Below are the code and all the weights of a small trained network. Each question names an input and a class and asks about switching units off, where a switched-off unit gives its printed mean instead of its output.

import numpy as np


def w(rows, s, z=0):
    codes = np.array(rows[::2]) - 128.0
    scale = np.full(codes.shape[1], s)
    scale[-1] = z or s
    return codes * scale


def f(y):
    return np.maximum(y, 0)


def log_softmax(a):
    a = a - a.max(-1, keepdims=True)
    return a - np.log(np.exp(a).sum(-1, keepdims=True))


def net(x, mask):
    res = np.array(x, float).reshape(1, 3) / 4 @ E
    y = f(res @ A[0][:, :-1].T + A[0][:, -1])
    res = res + np.where(mask, y, B[0][:, -1]) @ B[0][:, :-1]
    return log_softmax(res[-1] @ U[:, :-1].T + U[:, -1])


A, B = {}, {}
E = w([
[253,176,83],'x0',
[46,199,50],'x1',
[128,129,129],'x2',
],0.014)
A[0] = w([
[97,123,148,81],'n0',
[166,159,100,35],'n1',
[220,131,5,43],'n2',
[78,215,75,250],'n3',
[78,169,59,110],'n4',
[58,119,150,43],'n5',
[72,87,150,57],'n6',
[182,49,224,235],'n7',
[71,63,145,79],'n8',
],0.017,0.0015)
B[0] = w([
[186,181,198,165],'n0',
[212,255,208,179],'n1',
[147,183,157,251],'n2',
[50,29,48,243],'n3',
[49,73,79,223],'n4',
[161,188,166,208],'n5',
[136,177,219,202],'n6',
[68,42,20,244],'n7',
[187,190,182,210],'n8',
],0.01,0.018)
U = w([
[114,6,69,252],'0',
[170,247,207,4],'1',
],0.017,0.0033)

Each question gives the input, the list of numbers given to net, and the class t.
The units are the neurons (one row each of A and B). Each row of codes is followed by its name. A weight is (code - 128) times the scale printed after its matrix; where a second scale follows, it is the last column's (A, B and U).
mask holds one flag per neuron, in row order. A switched-off neuron (its flag False) gives its mean, the last column of its row in B, instead of its output. The means were averaged over made-up inputs and are rounded, as every weight is.
A unit's drop is (log p(t) with every unit on - log p(t) with that unit switched off) / (log p(t) with every unit on - log p(t) with every unit switched off).
The circuit of an input: a set's keep is (log p(t) with only the set's units on - log p(t) with every unit switched off) / (log p(t) with every unit on - log p(t) with every unit switched off). Starting from all 9 units, units are removed one at a time, each time the one whose removal leaves the highest keep (on an exact tie, the one counted first), for as long as the keep stays at least 0.8.
circuit, biggest first: the units of the circuit, biggest drop first
top k neurons: the k neurons with the biggest drops, biggest first
drop when u is switched off: that unit's drop, to one decimal
input [-2,0,1], class 1: circuit, biggest first -> n3
input [6,7,-2], class 0: top 2 neurons -> n3, n4
input [6,6,2], class 0: top 4 neurons -> n3, n4, n8, n6
input [4,-4,7], class 0: top 2 neurons -> n7, n8
input [-2,0,3], class 1: top 2 neurons -> n3, n7
input [7,8,-3], class 0: top 2 neurons -> n3, n4
input [-3,-2,5], class 1: top 2 neurons -> n3, n4
input [5,-8,-6], class 0: drop when n7 is switched off -> 7.1
input [-6,4,-2], class 1: drop when n7 is switched off -> 0.4
input [-3,1,-2], class 1: drop when n7 is switched off -> 0.5
